Below is a small trained network, with its code and all its weights. Each question gives an input and a class and asks what happens when units are switched off, that is, made to give their printed mean instead of their output.

import numpy as np


def w(rows, s, z=0):
    codes = np.array(rows[::2]) - 128.0
    scale = np.full(codes.shape[1], s)
    scale[-1] = z or s
    return codes * scale


def norm(h):
    return h / np.sqrt((h * h).mean(-1, keepdims=True) + 1e-5)


def f(y):
    return y / 2 * (1 + np.tanh(0.7978845608 * (y + 0.044715 * y**3)))


def log_softmax(a):
    a = a - a.max(-1, keepdims=True)
    return a - np.log(np.exp(a).sum(-1, keepdims=True))


def net(x, mask):
    res = np.array(x, float).reshape(1, 6) / 4 @ E
    u = 0
    for l in range(2):
        y = f(norm(res) @ A[l][:, :-1].T + A[l][:, -1])
        res = res + np.where(mask[u : u + 12], y, B[l][:, -1]) @ B[l][:, :-1]
        u += 12
    return log_softmax(norm(res)[-1] @ U[:, :-1].T + U[:, -1])


A, B = {}, {}
E = w([
[113,156,170,185,82,178,102,121],'x0',
[126,125,129,128,126,128,131,127],'x1',
[89,153,117,206,184,117,180,196],'x2',
[72,50,149,134,110,117,139,105],'x3',
[98,99,111,60,69,176,110,252],'x4',
[48,158,67,119,100,74,97,114],'x5',
],0.0038)
A[0] = w([
[90,137,100,181,165,80,126,133,138],'0.n0',
[28,12,170,160,109,94,162,111,138],'0.n1',
[72,130,57,161,127,57,79,131,4],'0.n2',
[122,145,108,175,75,170,117,175,184],'0.n3',
[42,197,113,206,46,95,19,113,72],'0.n4',
[115,128,79,90,87,107,56,111,94],'0.n5',
[176,76,184,187,182,228,146,170,229],'0.n6',
[191,157,140,75,117,89,33,136,119],'0.n7',
[150,164,165,188,175,62,137,34,231],'0.n8',
[125,3,167,111,58,101,176,67,67],'0.n9',
[61,154,55,127,93,46,97,161,144],'0.n10',
[104,139,211,129,118,72,126,108,39],'0.n11',
],0.0047,0.002)
B[0] = w([
[142,127,105,126,75,105,161,154,159],'0.n0',
[152,255,44,104,156,136,78,160,183],'0.n1',
[148,88,130,138,69,139,190,45,146],'0.n2',
[45,147,175,99,107,109,80,149,157],'0.n3',
[133,118,174,76,123,107,187,86,199],'0.n4',
[200,108,141,165,132,172,150,165,156],'0.n5',
[72,158,130,92,54,80,225,93,204],'0.n6',
[90,150,119,144,141,168,158,149,154],'0.n7',
[159,109,168,135,86,147,89,246,252],'0.n8',
[166,197,124,116,117,131,137,144,173],'0.n9',
[166,115,193,111,130,148,209,140,191],'0.n10',
[148,115,117,140,160,131,107,140,123],'0.n11',
],0.005,0.0043)
A[1] = w([
[52,158,189,174,69,197,101,55,104],'1.n0',
[155,79,151,254,203,88,107,32,139],'1.n1',
[75,131,170,219,104,166,95,92,155],'1.n2',
[108,201,90,134,182,124,62,143,147],'1.n3',
[176,31,66,76,207,58,148,159,116],'1.n4',
[122,172,136,27,53,73,147,208,254],'1.n5',
[139,64,105,85,116,201,48,46,124],'1.n6',
[199,215,212,133,135,188,153,157,203],'1.n7',
[151,139,157,190,174,54,83,44,123],'1.n8',
[63,136,212,171,72,155,60,147,89],'1.n9',
[170,104,122,102,87,163,75,53,140],'1.n10',
[213,88,120,87,104,220,61,133,158],'1.n11',
],0.0051,0.0025)
B[1] = w([
[136,144,127,88,168,74,161,120,151],'1.n0',
[46,62,153,79,10,151,44,164,136],'1.n1',
[138,134,131,2,159,94,111,164,135],'1.n2',
[154,149,92,161,155,125,11,67,127],'1.n3',
[62,197,232,22,120,83,71,79,149],'1.n4',
[168,87,137,216,156,138,81,64,255],'1.n5',
[94,205,97,169,162,107,174,196,137],'1.n6',
[69,78,61,112,135,147,104,64,213],'1.n7',
[120,36,132,127,122,208,101,225,136],'1.n8',
[192,124,133,76,208,58,81,132,148],'1.n9',
[93,144,121,196,128,144,207,179,147],'1.n10',
[68,152,142,192,151,48,167,162,166],'1.n11',
],0.0051,0.0078)
U = w([
[107,2,163,105,88,166,36,244,140],'0',
[104,173,184,10,177,60,110,89,126],'1',
[112,96,138,168,159,110,120,72,176],'2',
[127,69,138,108,64,144,232,59,137],'3',
[90,194,97,171,139,107,195,222,136],'4',
[144,158,33,132,174,170,66,72,128],'5',
[196,109,63,70,115,187,144,156,47],'6',
[213,136,50,30,93,223,173,203,1],'7',
],0.0086,0.0084)

Each question gives the input, the list of numbers given to net, and the class t.
The units are the neurons (one row each of A and B). Each row of codes is followed by its name. A weight is (code - 128) times the scale printed after its matrix; where a second scale follows, it is the last column's (A, B and U).
mask holds one flag per neuron, layer by layer. A switched-off neuron (its flag False) gives its mean, the last column of its row in B, instead of its output. The means were averaged over made-up inputs and are rounded, as every weight is.
A unit's drop is (log p(t) with every unit on - log p(t) with that unit switched off) / (log p(t) with every unit on - log p(t) with every unit switched off).
The circuit of an input: a set's keep is (log p(t) with only the set's units on - log p(t) with every unit switched off) / (log p(t) with every unit on - log p(t) with every unit switched off). Starting from the 12 units with the biggest drops (on a tie, the unit counted first), units are removed one at a time, each time the one whose removal leaves the highest keep (on an exact tie, the one counted first), for as long as the keep stays at least 0.8.
units of the circuit, in order: the units of the circuit, biggest drop first
unit that matters most: the unit with the biggest drop
top k neurons: the k neurons with the biggest drops, biggest first
k most important neurons of layer l: the k neurons of layer l with the biggest drops, biggest first
input [-1,-7,3,6,6,1], class 2: top 3 neurons => [1.n5; 0.n8; 0.n1]
input [-5,4,-7,-2,-4,7], class 3: 4 most important neurons of layer 0 => [0.n10; 0.n1; 0.n2; 0.n3]
input [-2,2,-7,7,-3,6], class 4: unit that matters most => 0.n6
input [-6,0,6,-7,6,-5], class 5: 4 most important neurons of layer 0 => [0.n8; 0.n4; 0.n10; 0.n2]
input [6,1,-5,1,6,7], class 3: top 4 neurons => [0.n4; 0.n8; 0.n10; 1.n4]
input [-4,5,2,-4,-3,8], class 3: units of the circuit, in order => [0.n2; 0.n10; 0.n1]
input [-8,6,0,2,6,4], class 1: units of the circuit, in order => [1.n4; 0.n8]
input [5,1,6,-8,-5,-2], class 5: units of the circuit, in order => [1.n7; 1.n11]
input [7,-4,2,3,-5,-4], class 1: top 2 neurons => [0.n6; 1.n2]
input [-8,-2,7,4,4,3], class 1: top 2 neurons => [1.n4; 0.n8]
input [8,2,4,-5,-7,3], class 1: units of the circuit, in order => [1.n2; 1.n5]
input [8,-1,-8,-3,-8,-8], class 0: 2 most important neurons of layer 1 => [1.n1; 1.n8]
input [-4,1,-5,0,-5,4], class 0: units of the circuit, in order => [0.n6; 1.n8]
input [1,8,5,-6,-8,8], class 0: units of the circuit, in order => [0.n6; 1.n1; 1.n8; 0.n1]
input [-6,-8,-6,7,5,-1], class 2: 3 most important neurons of layer 0 => [0.n8; 0.n9; 0.n4]
input [-2,0,4,-1,-4,8], class 3: unit that matters most => 0.n2
input [3,-4,-8,-6,4,-6], class 4: 3 most important neurons of layer 1 => [1.n11; 1.n6; 1.n10]
input [-6,-8,7,-8,4,5], class 2: top 2 neurons => [1.n5; 0.n1]
input [-7,-6,-3,2,-3,-6], class 1: top 2 neurons => [1.n4; 0.n10]
input [-3,0,8,1,-8,-6], class 0: unit that matters most => 1.n1
input [-1,-4,-2,3,3,-1], class 2: top 2 neurons => [1.n5; 1.n11]
input [8,3,0,-4,4,-8], class 1: top 2 neurons => [0.n3; 1.n9]
input [-2,1,-8,8,-3,7], class 4: 3 most important neurons of layer 1 => [1.n6; 1.n10; 1.n7]
input [-3,1,6,1,-1,-8], class 3: top 2 neurons => [0.n6; 1.n11]
